Here is a tiny trained network, its code and every weight. The questions are about switching its units off for an input and a class, where a switched-off unit gives its printed mean instead of its output.

import numpy as np


def w(rows, s, z=0):
    codes = np.array(rows[::2]) - 128.0
    scale = np.full(codes.shape[1], s)
    scale[-1] = z or s
    return codes * scale


def norm(h):
    return h / np.sqrt((h * h).mean(-1, keepdims=True) + 1e-5)


def f(y):
    return y / 2 * (1 + np.tanh(0.7978845608 * (y + 0.044715 * y**3)))


def log_softmax(a):
    a = a - a.max(-1, keepdims=True)
    return a - np.log(np.exp(a).sum(-1, keepdims=True))


def net(x, mask):
    res = np.array(x, float).reshape(1, 2) / 4 @ E
    u = 0
    for l in range(4):
        y = f(norm(res) @ A[l][:, :-1].T + A[l][:, -1])
        res = res + np.where(mask[u : u + 6], y, B[l][:, -1]) @ B[l][:, :-1]
        u += 6
    return log_softmax(norm(res)[-1] @ U[:, :-1].T + U[:, -1])


A, B = {}, {}
E = w([
[73,89,86,135,254,150,113],'x0',
[169,54,232,182,123,214,235],'x1',
],0.0093)
A[0] = w([
[79,208,147,109,179,159,88,131],'0.n1',
[73,94,156,101,166,134,89,96],'0.n2',
[83,151,61,77,129,101,155,169],'0.n3',
[127,120,158,63,93,115,25,4],'0.n4',
[109,148,163,81,243,185,184,87],'0.n5',
[20,138,97,166,142,2,152,114],'0.n6',
],0.0076,0.0036)
B[0] = w([
[2,222,62,115,129,167,84,204],'0.n1',
[86,136,175,118,172,144,26,166],'0.n2',
[83,158,146,99,175,75,129,247],'0.n3',
[187,16,152,54,145,121,131,161],'0.n4',
[210,148,23,171,67,181,76,239],'0.n5',
[181,128,118,90,174,93,32,253],'0.n6',
],0.0077,0.0035)
A[1] = w([
[87,70,149,186,143,130,125,118],'1.n1',
[106,130,137,126,85,91,91,80],'1.n2',
[94,202,145,173,125,2,104,227],'1.n3',
[182,48,154,173,88,153,215,209],'1.n4',
[122,173,163,103,214,58,16,169],'1.n5',
[133,148,185,141,125,42,177,2],'1.n6',
],0.0095,0.0034)
B[1] = w([
[105,148,37,159,117,113,95,136],'1.n1',
[137,160,135,124,146,94,175,139],'1.n2',
[124,52,80,63,155,107,203,194],'1.n3',
[158,223,126,95,37,56,77,247],'1.n4',
[2,131,126,84,126,100,67,240],'1.n5',
[220,4,160,219,184,168,161,134],'1.n6',
],0.0094,0.012)
A[2] = w([
[84,158,163,74,137,166,122,19],'2.n1',
[211,42,254,21,64,130,157,255],'2.n2',
[160,173,164,68,63,75,167,56],'2.n3',
[189,159,127,108,76,102,210,85],'2.n4',
[189,237,121,173,140,95,129,31],'2.n5',
[132,56,132,30,136,48,117,99],'2.n6',
],0.007,0.0034)
B[2] = w([
[135,165,125,98,78,112,87,124],'2.n1',
[245,185,102,228,85,154,64,253],'2.n2',
[133,139,200,97,131,255,154,231],'2.n3',
[163,168,187,169,105,106,217,212],'2.n4',
[136,115,220,99,178,73,159,177],'2.n5',
[47,157,124,123,146,147,157,216],'2.n6',
],0.0093,0.0057)
A[3] = w([
[184,113,119,160,255,165,66,36],'3.n1',
[17,239,99,156,137,79,23,189],'3.n2',
[53,86,96,130,151,183,222,94],'3.n3',
[51,136,153,104,111,207,44,5],'3.n4',
[151,72,142,146,92,229,208,144],'3.n5',
[188,247,247,153,44,161,230,226],'3.n6',
],0.0075,0.0027)
B[3] = w([
[208,142,130,181,117,166,216,126],'3.n1',
[100,52,111,83,144,158,104,206],'3.n2',
[143,122,130,163,86,102,86,128],'3.n3',
[2,194,151,191,122,151,90,144],'3.n4',
[134,253,149,132,67,78,98,139],'3.n5',
[52,176,200,147,125,74,135,251],'3.n6',
],0.0099,0.015)
U = w([
[232,119,1,202,120,165,177,37],'0',
[160,225,236,165,35,79,147,253],'1',
[14,80,96,31,157,91,69,253],'2',
[150,82,165,117,183,171,187,3],'3',
[103,51,121,174,167,214,68,100],'4',
[173,33,167,129,173,152,155,3],'5',
],0.0096,0.0036)

Each question gives the input, the list of numbers given to net, and the class t.
The units are the neurons (one row each of A and B). Each row of codes is followed by its name. A weight is (code - 128) times the scale printed after its matrix; where a second scale follows, it is the last column's (A, B and U).
mask holds one flag per neuron, layer by layer. A switched-off neuron (its flag False) gives its mean, the last column of its row in B, instead of its output. The means were averaged over made-up inputs and are rounded, as every weight is.
A unit's drop is (log p(t) with every unit on - log p(t) with that unit switched off) / (log p(t) with every unit on - log p(t) with every unit switched off).
The circuit of an input: a set's keep is (log p(t) with only the set's units on - log p(t) with every unit switched off) / (log p(t) with every unit on - log p(t) with every unit switched off). Starting from the 12 units with the biggest drops (on a tie, the unit counted first), units are removed one at a time, each time the one whose removal leaves the highest keep (on an exact tie, the one counted first), for as long as the keep stays at least 0.8.
units of the circuit, in order: the units of the circuit, biggest drop first
unit that matters most: the unit with the biggest drop
k most important neurons: the k neurons with the biggest drops, biggest first
k most important neurons of layer l: the k neurons of layer l with the biggest drops, biggest first
drop when u is switched off: that unit's drop, to one decimal
input [3,1], class 4: unit that matters most : 0.n2
input [8,8], class 1: 2 most important neurons : (1.n5 0.n6)
input [7,3], class 0: units of the circuit, in order : (1.n5 0.n5 3.n6)
input [3,3], class 1: 3 most important neurons of layer 0 : (0.n1 0.n6 0.n5)
input [8,3], class 4: 3 most important neurons of layer 2 : (2.n4 2.n2 2.n5)
input [6,7], class 1: 2 most important neurons of layer 1 : (1.n5 1.n4)
input [8,1], class 4: 2 most important neurons : (0.n5 1.n4)
input [-7,-5], class 2: 2 most important neurons : (1.n4 2.n6)
input [4,2], class 0: 3 most important neurons : (1.n5 0.n5 3.n6)
input [6,2], class 4: 2 most important neurons : (0.n2 1.n3)
input [5,4], class 0: 2 most important neurons of layer 1 : (1.n5 1.n1)
input [6,8], class 1: drop when 1.n5 is switched off : 3.0
input [8,2], class 4: drop when 0.n2 is switched off : 0.3
input [6,3], class 0: drop when 3.n1 is switched off : 0.1
